Here is a tiny trained network, its code and every weight. The questions are about switching its units off for an input and a target symbol, where a switched-off unit gives its printed mean instead of its output.

import numpy as np


def w(rows, s, z=0):
    codes = np.array(rows[::2]) - 128.0
    scale = np.full(codes.shape[1], s)
    scale[-1] = z or s
    return codes * scale


def f(y):
    return y / 2 * (1 + np.tanh(0.7978845608 * (y + 0.044715 * y**3)))


def softmax(a):
    e = np.exp(a - a.max(-1, keepdims=True))
    return e / e.sum(-1, keepdims=True)


def log_softmax(a):
    a = a - a.max(-1, keepdims=True)
    return a - np.log(np.exp(a).sum(-1, keepdims=True))


def net(x, mask):
    ids = ['Ψαβγζηπω'.index(c) for c in x.split()]
    T = len(ids)
    res = E[ids] + P[:T]
    u = 0
    for l in range(2):
        r = res
        for j in range(3):
            rows = slice(3 * j, 3 * j + 3)
            q, k, v = (r @ M[l][rows].T for M in (Q, K, V))
            z = softmax(np.where(np.tri(T) > 0, q @ k.T / 3**0.5, -1e9)) @ v
            o = O[l][rows]
            res = res + np.where(mask[u + j], z, o[:, -1]) @ o[:, :-1]
        u += 3
        y = f(res @ A[l][:, :-1].T + A[l][:, -1])
        res = res + np.where(mask[u : u + 8], y, B[l][:, -1]) @ B[l][:, :-1]
        u += 8
    return log_softmax(res[-1] @ U[:, :-1].T + U[:, -1])


Q, K, V, O, A, B = {}, {}, {}, {}, {}, {}
E = w([
[101,154,144,227],'Ψ',
[109,132,147,135],'α',
[129,104,125,155],'β',
[130,71,146,162],'γ',
[207,101,97,132],'ζ',
[77,77,177,133],'η',
[93,145,4,183],'π',
[168,223,143,65],'ω',
],0.019)
P = w([
[115,149,162,63],'0',
[174,166,109,253],'1',
[187,109,127,204],'2',
[187,108,158,71],'3',
[204,159,113,91],'4',
[171,143,201,99],'5',
[172,106,244,91],'6',
[236,172,60,79],'7',
],0.0057)
Q[0] = w([
[76,159,58,137],'L0H0',
[80,118,101,112],'L0H0',
[57,146,99,143],'L0H0',
[247,141,132,157],'L0H1',
[106,144,58,130],'L0H1',
[147,99,198,72],'L0H1',
[222,155,168,145],'L0H2',
[143,133,76,57],'L0H2',
[124,82,117,115],'L0H2',
],0.012)
K[0] = w([
[162,159,116,98],'L0H0',
[112,121,73,221],'L0H0',
[117,121,81,87],'L0H0',
[135,63,104,148],'L0H1',
[148,157,175,167],'L0H1',
[123,122,67,187],'L0H1',
[147,91,7,38],'L0H2',
[108,123,189,169],'L0H2',
[105,154,161,147],'L0H2',
],0.013)
V[0] = w([
[178,128,13,143],'L0H0',
[125,101,69,26],'L0H0',
[45,150,144,94],'L0H0',
[75,131,66,199],'L0H1',
[168,76,225,153],'L0H1',
[200,121,247,105],'L0H1',
[165,78,75,141],'L0H2',
[99,157,100,132],'L0H2',
[186,131,254,68],'L0H2',
],0.0097)
O[0] = w([
[242,108,211,227,109],'L0H0',
[175,116,107,61,1],'L0H0',
[68,138,21,58,94],'L0H0',
[41,201,86,137,178],'L0H1',
[64,104,242,56,182],'L0H1',
[22,162,145,196,145],'L0H1',
[218,168,225,57,159],'L0H2',
[73,122,3,73,118],'L0H2',
[86,124,249,136,124],'L0H2',
],0.0061,0.0055)
A[0] = w([
[125,163,245,181,70],'L0N0',
[34,247,159,171,252],'L0N1',
[226,92,139,136,174],'L0N2',
[20,158,125,253,123],'L0N3',
[31,59,142,12,79],'L0N4',
[65,114,203,188,180],'L0N5',
[214,114,77,31,72],'L0N6',
[93,255,155,5,253],'L0N7',
],0.0075,0.0019)
B[0] = w([
[133,195,70,101,230],'L0N0',
[200,74,131,1,252],'L0N1',
[71,138,194,155,165],'L0N2',
[69,59,57,94,254],'L0N3',
[112,111,119,134,153],'L0N4',
[169,111,224,152,233],'L0N5',
[53,142,163,133,154],'L0N6',
[223,112,90,127,177],'L0N7',
],0.0065,0.0095)
Q[1] = w([
[93,123,157,151],'L1H0',
[130,129,204,136],'L1H0',
[182,132,130,142],'L1H0',
[167,195,105,157],'L1H1',
[68,74,142,58],'L1H1',
[254,72,157,131],'L1H1',
[22,154,105,50],'L1H2',
[174,224,164,98],'L1H2',
[185,142,159,97],'L1H2',
],0.0099)
K[1] = w([
[184,127,106,139],'L1H0',
[170,89,97,186],'L1H0',
[89,125,92,148],'L1H0',
[135,81,119,172],'L1H1',
[128,137,158,147],'L1H1',
[147,159,140,111],'L1H1',
[131,110,252,79],'L1H2',
[103,177,163,102],'L1H2',
[108,97,92,94],'L1H2',
],0.013)
V[1] = w([
[175,117,102,113],'L1H0',
[113,169,81,164],'L1H0',
[130,119,202,132],'L1H0',
[172,146,118,165],'L1H1',
[159,186,112,91],'L1H1',
[151,187,109,76],'L1H1',
[134,135,109,172],'L1H2',
[143,77,103,153],'L1H2',
[143,92,159,8],'L1H2',
],0.012)
O[1] = w([
[176,173,87,148,141],'L1H0',
[120,158,75,95,66],'L1H0',
[132,127,123,112,133],'L1H0',
[159,128,114,121,113],'L1H1',
[177,183,90,130,168],'L1H1',
[138,132,2,170,177],'L1H1',
[150,166,132,58,87],'L1H2',
[129,167,141,114,168],'L1H2',
[89,150,82,175,254],'L1H2',
],0.0093)
A[1] = w([
[64,130,88,81,98],'L1N0',
[216,112,148,159,223],'L1N1',
[174,144,160,167,159],'L1N2',
[53,152,63,59,5],'L1N3',
[149,136,62,66,162],'L1N4',
[126,201,130,134,97],'L1N5',
[194,144,208,240,134],'L1N6',
[137,1,59,132,86],'L1N7',
],0.0086,0.0016)
B[1] = w([
[180,198,175,81,171],'L1N0',
[69,109,107,79,231],'L1N1',
[147,131,150,69,187],'L1N2',
[156,108,204,96,179],'L1N3',
[143,98,200,175,232],'L1N4',
[84,2,174,76,175],'L1N5',
[102,230,121,96,254],'L1N6',
[162,192,82,97,223],'L1N7',
],0.007,0.0063)
U = w([
[23,153,90,2,63],'Ψ',
[101,230,204,174,93],'α',
[74,93,175,133,254],'β',
[149,83,231,222,143],'γ',
[111,194,75,109,156],'ζ',
[122,104,188,173,121],'η',
[53,143,105,67,88],'π',
[122,114,171,121,48],'ω',
],0.0078,0.005)

Each question gives the input, a string of symbols that net reads in full, and the target symbol t.
The units are the heads (3 rows each of Q, K, V and O) and the neurons (one row each of A and B). Each row of codes is followed by its name. A weight is (code - 128) times the scale printed after its matrix; where a second scale follows, it is the last column's (O, A, B and U).
mask holds one flag per unit, layer by layer, with each layer's heads first. A switched-off unit (its flag False) gives its mean, the last column of its rows in O or B, instead of its output. The means were averaged over made-up inputs and are rounded, as every weight is.
A unit's drop is (log p(t) with every unit on - log p(t) with that unit switched off) / (log p(t) with every unit on - log p(t) with every unit switched off).
The circuit of an input: a set's keep is (log p(t) with only the set's units on - log p(t) with every unit switched off) / (log p(t) with every unit on - log p(t) with every unit switched off). Starting from the 12 units with the biggest drops (on a tie, the unit counted first), units are removed one at a time, each time the one whose removal leaves the highest keep (on an exact tie, the one counted first), for as long as the keep stays at least 0.8.
units of the circuit, in order: the units of the circuit, biggest drop first
top k neurons: the k neurons with the biggest drops, biggest first
heads that matter: for each layer, one digit per head in row order, 1 if its drop is at least 0.15 and else 0, layers parted by /
drop of u: that unit's drop, to one decimal
input π η π Ψ ω γ, target ζ: heads that matter	011 / 100
input β Ψ β ω ζ α, target ζ: heads that matter	000 / 010
input ω η η, target ζ: top 2 neurons	[L0N3, L1N7]
input ζ ω β, target ζ: top 3 neurons	[L0N0, L1N6, L0N5]
input Ψ ζ Ψ ω ω ζ, target ζ: units of the circuit, in order	[L1H1]
input β γ ω Ψ, target ζ: heads that matter	010 / 010
input ζ η ζ ζ γ ω ω η, target ζ: units of the circuit, in order	[L1H1, L0H2, L0N0]
input ζ π Ψ ζ, target Ψ: top 3 neurons	[L1N1, L0N2, L0N1]
input ζ ζ Ψ ζ π Ψ ζ, target Ψ: units of the circuit, in order	[L1H2, L1N1, L0H2]
input Ψ ζ ω ζ β ζ Ψ ζ, target α: top 2 neurons	[L0N1, L0N2]
input ω ω Ψ ω, target ζ: units of the circuit, in order	[L1H1, L0N7]
input ζ Ψ ζ Ψ, target α: units of the circuit, in order	[L1N6, L0H0]
input π ζ β, target ζ: heads that matter	011 / 110
input ζ ω α, target ζ: heads that matter	001 / 010
input ζ ω Ψ, target ζ: top neuron	[L0N5]
input η Ψ Ψ, target β: units of the circuit, in order	[L1H1, L0H2, L0N3]
input β ζ β, target α: units of the circuit, in order	[L1N6, L0H0, L0N3, L0N1]
input Ψ ζ γ, target α: units of the circuit, in order	[L0H2, L1N6, L0N1, L0N3]
input γ Ψ π ζ Ψ ζ Ψ, target Ψ: heads that matter	101 / 001
input ω Ψ ω γ, target ζ: units of the circuit, in order	[L1H1]
input ζ β γ ζ ζ ζ ζ Ψ, target α: drop of L1N1	-0.1
input Ψ ζ ζ α, target α: drop of L0N3	0.5
